Below are the code and all the weights of a small trained network. Each question names an input and a target symbol and asks about switching units off, where a switched-off unit gives its printed mean instead of its output.

import numpy as np


def w(rows, s, z=0):
    codes = np.array(rows[::2]) - 128.0
    scale = np.full(codes.shape[1], s)
    scale[-1] = z or s
    return codes * scale


def f(y):
    return y / 2 * (1 + np.tanh(0.7978845608 * (y + 0.044715 * y**3)))


def softmax(a):
    e = np.exp(a - a.max(-1, keepdims=True))
    return e / e.sum(-1, keepdims=True)


def log_softmax(a):
    a = a - a.max(-1, keepdims=True)
    return a - np.log(np.exp(a).sum(-1, keepdims=True))


def net(x, mask):
    ids = ['γδζμξστ'.index(c) for c in x.split()]
    T = len(ids)
    res = E[ids] + P[:T]
    u = 0
    for l in range(3):
        r = res
        for j in range(2):
            rows = slice(3 * j, 3 * j + 3)
            q, k, v = (r @ M[l][rows].T for M in (Q, K, V))
            z = softmax(np.where(np.tri(T) > 0, q @ k.T / 3**0.5, -1e9)) @ v
            o = O[l][rows]
            res = res + np.where(mask[u + j], z, o[:, -1]) @ o[:, :-1]
        u += 2
        y = f(res @ A[l][:, :-1].T + A[l][:, -1])
        res = res + np.where(mask[u : u + 8], y, B[l][:, -1]) @ B[l][:, :-1]
        u += 8
    return log_softmax(res[-1] @ U[:, :-1].T + U[:, -1])


Q, K, V, O, A, B = {}, {}, {}, {}, {}, {}
E = w([
[209,73,139,122,65,175],'γ',
[179,46,134,91,113,107],'δ',
[153,97,150,140,188,190],'ζ',
[92,82,202,104,233,119],'μ',
[187,99,246,54,117,140],'ξ',
[112,85,5,72,143,106],'σ',
[89,200,168,30,79,142],'τ',
],0.014)
P = w([
[140,255,150,138,20,244],'0',
[208,81,106,96,221,167],'1',
[191,57,104,87,206,168],'2',
[144,58,95,122,166,146],'3',
[121,53,123,135,132,143],'4',
[127,80,130,122,142,151],'5',
[79,81,158,120,154,132],'6',
[123,106,137,106,126,130],'7',
[148,133,138,95,117,140],'8',
[132,141,151,114,90,152],'9',
[72,154,186,94,176,105],'10',
[58,191,165,79,190,70],'11',
[116,214,173,92,198,87],'12',
[149,209,176,122,166,79],'13',
],0.0066)
Q[0] = w([
[16,242,140,132,98,146],'L0H0',
[88,250,118,249,159,74],'L0H0',
[132,172,124,254,50,54],'L0H0',
[67,159,158,26,90,203],'L0H1',
[105,103,52,152,163,74],'L0H1',
[76,126,40,91,107,121],'L0H1',
],0.0062)
K[0] = w([
[177,122,136,170,88,216],'L0H0',
[192,5,88,89,158,176],'L0H0',
[183,40,27,93,151,164],'L0H0',
[130,255,183,114,52,125],'L0H1',
[21,41,136,92,236,46],'L0H1',
[64,209,91,124,187,184],'L0H1',
],0.0061)
V[0] = w([
[113,49,141,37,151,3],'L0H0',
[19,192,129,81,122,73],'L0H0',
[165,32,120,157,116,213],'L0H0',
[30,145,150,110,163,169],'L0H1',
[177,68,149,74,145,90],'L0H1',
[120,106,198,86,62,227],'L0H1',
],0.006)
O[0] = w([
[22,107,101,71,220,143,151],'L0H0',
[59,87,164,143,169,170,100],'L0H0',
[185,181,53,115,152,60,169],'L0H0',
[155,144,80,167,123,254,114],'L0H1',
[118,105,143,95,215,90,204],'L0H1',
[127,185,159,106,186,117,253],'L0H1',
],0.0068,0.0054)
A[0] = w([
[173,104,145,109,132,90,93],'L0N0',
[113,162,202,155,152,178,131],'L0N1',
[196,146,173,132,197,125,117],'L0N2',
[145,118,109,87,213,104,147],'L0N3',
[186,31,133,83,126,158,137],'L0N4',
[135,94,78,136,159,102,253],'L0N5',
[140,2,127,155,182,20,68],'L0N6',
[205,146,102,137,184,140,122],'L0N7',
],0.0078,0.0041)
B[0] = w([
[50,74,109,151,73,77,158],'L0N0',
[180,75,172,114,144,133,172],'L0N1',
[150,53,163,150,36,38,224],'L0N2',
[140,104,96,97,37,168,253],'L0N3',
[23,120,179,152,184,156,212],'L0N4',
[180,34,182,67,88,255,200],'L0N5',
[213,166,137,224,126,168,194],'L0N6',
[156,101,141,165,37,106,172],'L0N7',
],0.0067)
Q[1] = w([
[132,199,165,126,155,216],'L1H0',
[52,191,82,255,164,135],'L1H0',
[139,164,121,123,133,98],'L1H0',
[167,106,86,106,160,33],'L1H1',
[132,84,116,92,125,146],'L1H1',
[180,48,205,135,47,182],'L1H1',
],0.0077)
K[1] = w([
[68,173,57,101,68,113],'L1H0',
[156,20,26,130,116,170],'L1H0',
[152,119,125,128,90,141],'L1H0',
[136,117,149,182,190,116],'L1H1',
[58,166,172,45,255,120],'L1H1',
[38,142,41,63,217,115],'L1H1',
],0.0065)
V[1] = w([
[120,137,63,219,164,230],'L1H0',
[101,1,162,127,162,189],'L1H0',
[178,171,197,179,124,168],'L1H0',
[165,210,74,56,49,126],'L1H1',
[98,59,28,61,109,145],'L1H1',
[138,191,85,162,108,146],'L1H1',
],0.0078)
O[1] = w([
[214,130,63,132,178,44,4],'L1H0',
[253,153,178,9,84,126,155],'L1H0',
[148,131,235,171,212,167,176],'L1H0',
[50,113,12,150,158,150,144],'L1H1',
[112,86,33,37,122,22,157],'L1H1',
[114,129,15,184,129,34,79],'L1H1',
],0.006,0.012)
A[1] = w([
[8,182,145,129,14,154,185],'L1N0',
[76,57,171,126,192,24,252],'L1N1',
[156,111,169,92,201,154,167],'L1N2',
[180,179,50,100,115,99,204],'L1N3',
[168,250,145,149,122,159,194],'L1N4',
[122,165,149,87,114,116,154],'L1N5',
[97,136,2,92,147,114,142],'L1N6',
[84,17,130,153,177,152,162],'L1N7',
],0.0068,0.0036)
B[1] = w([
[52,98,109,153,193,194,212],'L1N0',
[158,175,9,39,90,229,185],'L1N1',
[169,195,140,100,45,83,254],'L1N2',
[61,107,191,54,67,101,128],'L1N3',
[196,103,115,116,187,106,148],'L1N4',
[153,42,101,128,118,183,168],'L1N5',
[123,155,253,111,70,106,138],'L1N6',
[84,245,145,76,204,146,223],'L1N7',
],0.0059,0.0087)
Q[2] = w([
[109,140,87,251,110,91],'L2H0',
[112,85,49,192,142,107],'L2H0',
[134,149,60,149,203,56],'L2H0',
[180,183,119,114,117,94],'L2H1',
[162,144,196,10,165,253],'L2H1',
[107,139,57,98,132,55],'L2H1',
],0.0062)
K[2] = w([
[160,38,193,166,228,119],'L2H0',
[228,154,101,175,248,113],'L2H0',
[138,106,164,134,237,73],'L2H0',
[172,89,99,95,94,127],'L2H1',
[156,197,175,255,178,120],'L2H1',
[125,65,119,64,38,87],'L2H1',
],0.0065)
V[2] = w([
[204,67,99,217,139,230],'L2H0',
[150,151,161,91,113,29],'L2H0',
[186,44,106,80,155,177],'L2H0',
[236,79,96,129,133,17],'L2H1',
[237,99,133,195,193,117],'L2H1',
[254,60,232,15,100,125],'L2H1',
],0.0052)
O[2] = w([
[142,167,32,34,132,34,78],'L2H0',
[114,193,204,148,137,246,116],'L2H0',
[73,128,32,125,72,193,176],'L2H0',
[96,122,182,101,17,117,10],'L2H1',
[45,222,128,194,62,13,160],'L2H1',
[114,172,48,219,114,254,206],'L2H1',
],0.0051,0.011)
A[2] = w([
[87,130,182,142,145,134,170],'L2N0',
[129,98,183,139,153,157,51],'L2N1',
[153,206,91,191,54,167,105],'L2N2',
[25,155,230,57,98,161,169],'L2N3',
[254,65,131,155,99,56,218],'L2N4',
[200,149,103,128,151,106,255],'L2N5',
[106,119,168,95,109,181,102],'L2N6',
[111,75,184,92,157,88,33],'L2N7',
],0.0072,0.0052)
B[2] = w([
[149,154,92,169,144,77,162],'L2N0',
[89,103,65,176,92,100,155],'L2N1',
[1,55,212,66,153,115,165],'L2N2',
[198,117,25,215,164,113,250],'L2N3',
[5,137,200,145,30,100,137],'L2N4',
[83,122,131,10,73,204,135],'L2N5',
[131,74,101,162,118,76,204],'L2N6',
[168,137,220,199,198,214,147],'L2N7',
],0.0057,0.018)
U = w([
[86,2,161,94,160,60,67],'γ',
[147,24,36,23,86,97,213],'δ',
[127,116,69,150,60,31,249],'ζ',
[51,71,181,101,69,119,85],'μ',
[100,147,68,148,185,125,153],'ξ',
[180,17,123,207,81,103,12],'σ',
[191,162,164,73,113,129,147],'τ',
],0.0047,0.0021)

Each question gives the input, a string of symbols that net reads in full, and the target symbol t.
The units are the heads (3 rows each of Q, K, V and O) and the neurons (one row each of A and B). Each row of codes is followed by its name. A weight is (code - 128) times the scale printed after its matrix; where a second scale follows, it is the last column's (O, A, B and U).
mask holds one flag per unit, layer by layer, with each layer's heads first. A switched-off unit (its flag False) gives its mean, the last column of its rows in O or B, instead of its output. The means were averaged over made-up inputs and are rounded, as every weight is.
A unit's drop is (log p(t) with every unit on - log p(t) with that unit switched off) / (log p(t) with every unit on - log p(t) with every unit switched off).
The circuit of an input: a set's keep is (log p(t) with only the set's units on - log p(t) with every unit switched off) / (log p(t) with every unit on - log p(t) with every unit switched off). Starting from the 12 units with the biggest drops (on a tie, the unit counted first), units are removed one at a time, each time the one whose removal leaves the highest keep (on an exact tie, the one counted first), for as long as the keep stays at least 0.8.
circuit, biggest first: the units of the circuit, biggest drop first
most important unit: the unit with the biggest drop
k most important neurons: the k neurons with the biggest drops, biggest first
top k neurons in layer l: the k neurons of layer l with the biggest drops, biggest first
heads that matter: for each layer, one digit per head in row order, 1 if its drop is at least 0.15 and else 0, layers parted by /
input μ δ δ ζ ζ, target μ: top 2 neurons in layer 2 : [L2N2 L2N3]
input σ σ ζ ξ γ τ ξ μ δ σ ζ σ σ, target σ: heads that matter : 00 / 11 / 10
input τ ζ μ γ τ γ σ γ ζ ζ γ μ, target τ: circuit, biggest first : [L0H0 L1H0 L1H1 L1N2]
input τ τ ξ, target ξ: circuit, biggest first : [L0N4 L1N7 L2H1]
input γ ξ γ ζ, target γ: heads that matter : 11 / 11 / 11
input τ μ ζ δ ζ δ, target τ: circuit, biggest first : [L0H0 L1H0 L1H1]
input ξ ζ μ τ ζ, target ξ: heads that matter : 01 / 11 / 01
input σ ξ τ τ γ γ ξ γ μ τ ζ ξ σ τ, target σ: 3 most important neurons : [L1N3 L1N6 L0N6]
input τ μ ζ, target τ: circuit, biggest first : [L0H0 L1H1 L1N2]
input μ τ ξ μ γ τ ζ δ, target μ: top 2 neurons in layer 1 : [L1N4 L1N0]
input δ ζ γ ζ ζ σ ζ ζ ξ, target δ: top neuron in layer 2 : [L2N7]
input τ τ μ τ ξ ζ ζ δ μ γ, target τ: circuit, biggest first : [L0H0 L1H0 L1H1]
input τ ξ τ δ δ ζ ζ δ γ τ δ σ σ ξ, target δ: circuit, biggest first : [L1H1 L0N2 L1N1]
input ξ δ δ δ γ ξ τ τ, target ξ: circuit, biggest first : [L2H1 L1N0 L1H1 L0N2]
input γ γ μ μ δ ξ γ δ ζ γ ζ ξ, target σ: top 3 neurons in layer 2 : [L2N3 L2N7 L2N2]
input γ ξ δ ξ ζ σ, target γ: top 2 neurons in layer 0 : [L0N5 L0N1]
input ξ δ γ μ μ γ μ γ δ ξ μ ζ σ ζ, target δ: most important unit : L0N6
input γ γ τ γ τ ζ σ ζ μ ξ τ ζ, target γ: 3 most important neurons : [L0N5 L1N0 L0N6]
input γ μ σ ξ ζ ξ σ ζ δ δ μ γ δ, target γ: heads that matter : 11 / 11 / 01
input ζ μ ζ, target ζ: heads that matter : 10 / 11 / 01
input τ τ δ τ δ ζ σ δ σ σ ζ δ δ, target τ: most important unit : L0H0
input ζ τ ζ σ, target ζ: 2 most important neurons : [L1N4 L0N3]
input ξ σ σ τ γ ζ ζ γ δ δ, target ξ: top 2 neurons in layer 0 : [L0N5 L0N3]
input σ τ γ ζ σ γ τ δ ξ μ, target σ: top 3 neurons in layer 0 : [L0N6 L0N4 L0N1]
input μ ξ ξ σ μ σ ζ γ γ, target μ: top 3 neurons in layer 0 : [L0N1 L0N3 L0N0]
input ξ δ ζ δ γ ζ γ σ δ, target ξ: heads that matter : 11 / 11 / 01
input μ ξ σ ζ μ σ μ τ δ τ ζ, target μ: most important unit : L2H1
